Below are the code and all the weights of a small trained network. Each question names an input and a target symbol and asks about switching units off, where a switched-off unit gives its printed mean instead of its output.

import numpy as np


def w(rows, s, z=0):
    codes = np.array(rows[::2]) - 128.0
    scale = np.full(codes.shape[1], s)
    scale[-1] = z or s
    return codes * scale


def f(y):
    return y / 2 * (1 + np.tanh(0.7978845608 * (y + 0.044715 * y**3)))


def softmax(a):
    e = np.exp(a - a.max(-1, keepdims=True))
    return e / e.sum(-1, keepdims=True)


def log_softmax(a):
    a = a - a.max(-1, keepdims=True)
    return a - np.log(np.exp(a).sum(-1, keepdims=True))


def net(x, mask):
    ids = ['ΓΔΨΩαβεζηθλμξστ'.index(c) for c in x.split()]
    T = len(ids)
    res = E[ids] + P[:T]
    r = res
    for j in range(2):
        rows = slice(2 * j, 2 * j + 2)
        q, k, v = (r @ M[0][rows].T for M in (Q, K, V))
        z = softmax(np.where(np.tri(T) > 0, q @ k.T / 2**0.5, -1e9)) @ v
        o = O[0][rows]
        res = res + np.where(mask[j], z, o[:, -1]) @ o[:, :-1]
    y = f(res @ A[0][:, :-1].T + A[0][:, -1])
    res = res + np.where(mask[2:10], y, B[0][:, -1]) @ B[0][:, :-1]
    return log_softmax(res[-1] @ U[:, :-1].T + U[:, -1])


Q, K, V, O, A, B = {}, {}, {}, {}, {}, {}
E = w([
[101,172,59,82],'Γ',
[184,99,120,115],'Δ',
[174,143,132,144],'Ψ',
[255,178,206,96],'Ω',
[202,91,126,107],'α',
[167,103,74,227],'β',
[126,93,68,120],'ε',
[124,108,61,131],'ζ',
[124,88,148,120],'η',
[170,114,47,108],'θ',
[104,135,117,133],'λ',
[93,38,129,188],'μ',
[164,89,139,132],'ξ',
[165,196,132,54],'σ',
[200,132,120,164],'τ',
],0.018)
P = w([
[2,98,150,121],'0',
[126,38,75,90],'1',
[144,53,64,106],'2',
[113,43,106,98],'3',
[85,41,119,90],'4',
[148,80,84,121],'5',
[109,66,124,103],'6',
[132,63,140,135],'7',
[84,57,138,110],'8',
[95,81,150,111],'9',
[94,67,123,102],'10',
[129,113,104,67],'11',
],0.0085)
Q[0] = w([
[167,254,160,136],'h1',
[46,204,168,220],'h1',
[68,253,205,122],'h2',
[30,237,151,222],'h2',
],0.0096)
K[0] = w([
[170,20,126,131],'h1',
[151,3,46,206],'h1',
[169,135,111,2],'h2',
[244,26,132,34],'h2',
],0.0087)
V[0] = w([
[129,21,79,159],'h1',
[178,132,223,140],'h1',
[160,30,183,96],'h2',
[135,162,95,6],'h2',
],0.017)
O[0] = w([
[35,96,119,97,168],'h1',
[84,80,207,179,124],'h1',
[201,85,179,61,231],'h2',
[254,110,83,204,2],'h2',
],0.013,0.0066)
A[0] = w([
[164,175,69,75,210],'n1',
[178,254,172,125,97],'n2',
[79,143,153,77,255],'n3',
[93,74,138,92,82],'n4',
[97,90,192,221,125],'n5',
[184,141,93,156,61],'n6',
[131,166,214,125,82],'n7',
[147,42,91,169,116],'n8',
],0.0077,0.0049)
B[0] = w([
[199,104,194,170,190],'n1',
[66,64,116,120,137],'n2',
[108,158,105,240,252],'n3',
[247,148,128,57,208],'n4',
[84,158,50,93,168],'n5',
[58,156,181,35,147],'n6',
[68,105,60,138,157],'n7',
[144,72,137,156,153],'n8',
],0.011,0.014)
U = w([
[201,219,119,182,253],'Γ',
[144,99,133,108,134],'Δ',
[141,134,136,189,106],'Ψ',
[101,45,185,217,159],'Ω',
[144,87,133,92,61],'α',
[117,198,108,137,237],'β',
[146,101,42,111,142],'ε',
[147,120,46,147,74],'ζ',
[145,131,149,98,43],'η',
[160,124,87,123,29],'θ',
[162,170,119,208,95],'λ',
[126,159,156,35,116],'μ',
[142,127,155,90,66],'ξ',
[177,183,254,211,175],'σ',
[133,146,150,161,176],'τ',
],0.0082,0.0043)

Each question gives the input, a string of symbols that net reads in full, and the target symbol t.
The units are the heads (2 rows each of Q, K, V and O) and the neurons (one row each of A and B). Each row of codes is followed by its name. A weight is (code - 128) times the scale printed after its matrix; where a second scale follows, it is the last column's (O, A, B and U).
mask holds one flag per unit, heads first, then neurons. A switched-off unit (its flag False) gives its mean, the last column of its rows in O or B, instead of its output. The means were averaged over made-up inputs and are rounded, as every weight is.
A unit's drop is (log p(t) with every unit on - log p(t) with that unit switched off) / (log p(t) with every unit on - log p(t) with every unit switched off).
The circuit of an input: a set's keep is (log p(t) with only the set's units on - log p(t) with every unit switched off) / (log p(t) with every unit on - log p(t) with every unit switched off). Starting from all 10 units, units are removed one at a time, each time the one whose removal leaves the highest keep (on an exact tie, the one counted first), for as long as the keep stays at least 0.8.
units of the circuit, in order: the units of the circuit, biggest drop first
most important unit: the unit with the biggest drop
k most important neurons: the k neurons with the biggest drops, biggest first
which heads matter: for each layer, one digit per head in row order, 1 if its drop is at least 0.15 and else 0, layers parted by /
input μ Γ Γ ξ, target μ: which heads matter -> 01
input Ω Δ Δ τ, target Ω: which heads matter -> 10
input Δ ζ Δ Ω ξ ξ ε, target Ω: which heads matter -> 11
input σ τ θ η θ Δ θ Γ λ Γ ξ, target σ: units of the circuit, in order -> (h1; n5)
input θ Γ Γ, target Γ: which heads matter -> 10
input β Δ ε η ζ, target β: units of the circuit, in order -> (n3; h2)
input μ σ ε ε Γ ζ α, target μ: which heads matter -> 01
input Δ ε Δ ξ α η Ω Δ τ η ε α, target Ω: most important unit -> h1
input Ψ α η τ ε β λ ε β θ, target β: units of the circuit, in order -> (h2; n3)
input β ε α α ε ξ τ ξ θ ξ, target β: units of the circuit, in order -> (n3; h2; n1)
input σ Ψ σ Δ θ ε ε τ α Δ σ, target σ: which heads matter -> 01
input σ ε Ψ Ψ λ ξ ε η Ψ Ψ β σ, target σ: 4 most important neurons -> (n1; n5; n7; n4)
input Γ ε θ, target Γ: which heads matter -> 11
input Γ Δ β, target Γ: units of the circuit, in order -> (h1)
input ε σ ε Ψ α ζ Δ α, target σ: 4 most important neurons -> (n5; n7; n1; n4)
input ζ Ψ Ω ζ, target Ω: 2 most important neurons -> (n4; n8)
input β Ψ α Δ Ω σ ε α η, target β: which heads matter -> 01
input Ω Ω α α Δ Ψ ξ, target Ω: units of the circuit, in order -> (h1; n7)
input Ω α α Ψ, target Ω: 3 most important neurons -> (n4; n8; n7)
input σ ε ξ Ω ξ τ ξ ξ σ Δ θ, target σ: units of the circuit, in order -> (h1; n1; n5)
input Γ α α σ ζ, target Γ: units of the circuit, in order -> (h2)
input Ω Ψ τ, target Ω: units of the circuit, in order -> (h1; n4; n7)
input μ η μ Δ α, target μ: 2 most important neurons -> (n4; n1)
